Here is a tiny trained network, its code and every weight. The questions are about switching its units off for an input and a target symbol, where a switched-off unit gives its printed mean instead of its output.

import numpy as np


def w(rows, s, z=0):
    codes = np.array(rows[::2]) - 128.0
    scale = np.full(codes.shape[1], s)
    scale[-1] = z or s
    return codes * scale


def f(y):
    return y / 2 * (1 + np.tanh(0.7978845608 * (y + 0.044715 * y**3)))


def softmax(a):
    e = np.exp(a - a.max(-1, keepdims=True))
    return e / e.sum(-1, keepdims=True)


def log_softmax(a):
    a = a - a.max(-1, keepdims=True)
    return a - np.log(np.exp(a).sum(-1, keepdims=True))


def net(x, mask):
    ids = ['ΓΠΦαζλμσψ'.index(c) for c in x.split()]
    T = len(ids)
    res = E[ids] + P[:T]
    r = res
    for j in range(2):
        rows = slice(3 * j, 3 * j + 3)
        q, k, v = (r @ M[0][rows].T for M in (Q, K, V))
        z = softmax(np.where(np.tri(T) > 0, q @ k.T / 3**0.5, -1e9)) @ v
        o = O[0][rows]
        res = res + np.where(mask[j], z, o[:, -1]) @ o[:, :-1]
    y = f(res @ A[0][:, :-1].T + A[0][:, -1])
    res = res + np.where(mask[2:10], y, B[0][:, -1]) @ B[0][:, :-1]
    return log_softmax(res[-1] @ U[:, :-1].T + U[:, -1])


Q, K, V, O, A, B = {}, {}, {}, {}, {}, {}
E = w([
[68,159,59,157,53,125],'Γ',
[186,94,234,168,124,59],'Π',
[179,213,166,174,206,212],'Φ',
[99,30,100,49,55,185],'α',
[65,102,188,3,39,17],'ζ',
[77,201,67,150,28,130],'λ',
[53,202,111,247,147,104],'μ',
[111,169,201,94,212,31],'σ',
[180,207,143,119,63,133],'ψ',
],0.016)
P = w([
[3,102,181,143,88,133],'0',
[148,155,150,131,135,176],'1',
[156,146,127,124,118,173],'2',
[185,159,124,132,145,160],'3',
[165,118,116,135,147,156],'4',
[173,143,120,150,148,154],'5',
[166,128,123,166,156,141],'6',
[145,117,122,157,135,166],'7',
[106,117,143,139,108,207],'8',
],0.012)
Q[0] = w([
[156,110,180,214,78,176],'head 1',
[64,172,120,96,138,89],'head 1',
[72,161,57,191,49,153],'head 1',
[104,75,158,184,59,187],'head 2',
[210,19,160,72,126,152],'head 2',
[2,181,86,121,137,65],'head 2',
],0.0096)
K[0] = w([
[57,143,118,131,59,145],'head 1',
[63,136,225,114,139,73],'head 1',
[106,151,173,175,84,91],'head 1',
[80,71,106,194,123,92],'head 2',
[225,125,120,121,129,101],'head 2',
[122,120,251,103,122,110],'head 2',
],0.011)
V[0] = w([
[50,151,93,143,167,90],'head 1',
[164,158,137,118,172,175],'head 1',
[136,146,46,78,138,204],'head 1',
[175,61,169,2,137,159],'head 2',
[47,150,66,129,197,126],'head 2',
[57,86,126,144,101,172],'head 2',
],0.0096)
O[0] = w([
[176,118,55,93,127,159,90],'head 1',
[21,144,10,240,190,174,55],'head 1',
[206,200,126,145,28,129,170],'head 1',
[92,122,128,123,76,255,180],'head 2',
[160,113,49,152,108,110,61],'head 2',
[139,170,44,97,165,228,254],'head 2',
],0.0078,0.0061)
A[0] = w([
[104,104,132,88,2,80,82],'neuron 1',
[126,125,176,48,115,32,16],'neuron 2',
[135,46,95,98,169,205,170],'neuron 3',
[137,116,82,84,233,157,255],'neuron 4',
[173,141,185,120,123,188,116],'neuron 5',
[127,15,207,125,71,102,67],'neuron 6',
[170,116,212,135,173,97,143],'neuron 7',
[106,185,158,99,127,202,116],'neuron 8',
],0.0087,0.0021)
B[0] = w([
[167,171,44,86,149,78,233],'neuron 1',
[117,111,22,118,92,147,186],'neuron 2',
[166,66,146,99,72,115,226],'neuron 3',
[34,73,155,168,28,83,147],'neuron 4',
[179,146,188,147,117,61,244],'neuron 5',
[162,254,116,164,100,156,235],'neuron 6',
[82,103,81,79,219,198,190],'neuron 7',
[107,74,117,171,95,64,254],'neuron 8',
],0.0067,0.0091)
U = w([
[194,87,33,124,140,128,70],'Γ',
[76,52,178,70,142,118,255],'Π',
[206,110,76,133,129,138,173],'Φ',
[116,132,41,193,67,219,33],'α',
[188,2,155,80,68,94,187],'ζ',
[131,197,104,52,94,77,162],'λ',
[135,88,108,131,75,15,41],'μ',
[142,83,89,125,94,118,20],'σ',
[172,178,188,143,62,98,141],'ψ',
],0.0063,0.0025)

Each question gives the input, a string of symbols that net reads in full, and the target symbol t.
The units are the heads (3 rows each of Q, K, V and O) and the neurons (one row each of A and B). Each row of codes is followed by its name. A weight is (code - 128) times the scale printed after its matrix; where a second scale follows, it is the last column's (O, A, B and U).
mask holds one flag per unit, heads first, then neurons. A switched-off unit (its flag False) gives its mean, the last column of its rows in O or B, instead of its output. The means were averaged over made-up inputs and are rounded, as every weight is.
A unit's drop is (log p(t) with every unit on - log p(t) with that unit switched off) / (log p(t) with every unit on - log p(t) with every unit switched off).
The circuit of an input: a set's keep is (log p(t) with only the set's units on - log p(t) with every unit switched off) / (log p(t) with every unit on - log p(t) with every unit switched off). Starting from all 10 units, units are removed one at a time, each time the one whose removal leaves the highest keep (on an exact tie, the one counted first), for as long as the keep stays at least 0.8.
circuit, biggest first: the units of the circuit, biggest drop first
unit that matters most: the unit with the biggest drop
k most important neurons: the k neurons with the biggest drops, biggest first
drop of u: that unit's drop, to one decimal
input Π σ σ Φ, target α: circuit, biggest first => [head 1]
input σ ζ α α ψ α Π ζ α, target ψ: circuit, biggest first => [head 2; neuron 6; neuron 7]
input ζ Π Φ α ψ α μ Γ, target ζ: 2 most important neurons => [neuron 3; neuron 6]
input Π Π α α Π Π Π α μ, target Π: circuit, biggest first => [head 1; neuron 6]
input α σ Π α Π Π Π α, target ψ: circuit, biggest first => [head 2; neuron 6]
input λ Γ μ Π, target Γ: circuit, biggest first => [head 2; neuron 7; neuron 2]
input ζ λ ζ α α λ, target ζ: circuit, biggest first => [head 1; head 2; neuron 6; neuron 3]
input Π Π Π, target Π: 2 most important neurons => [neuron 7; neuron 1]
input μ λ α α Π Φ λ, target μ: 3 most important neurons => [neuron 4; neuron 7; neuron 6]
input ζ μ Π, target Γ: drop of neuron 2 => 0.2
input α ζ α α Π, target ψ: drop of head 2 => 0.3
input ζ Π λ λ α Π ψ α ζ, target λ: drop of neuron 1 => 0.3
input Π α α Π Φ, target ψ: drop of head 1 => 0.4
input Φ Π ζ α α Φ, target ψ: unit that matters most => neuron 5
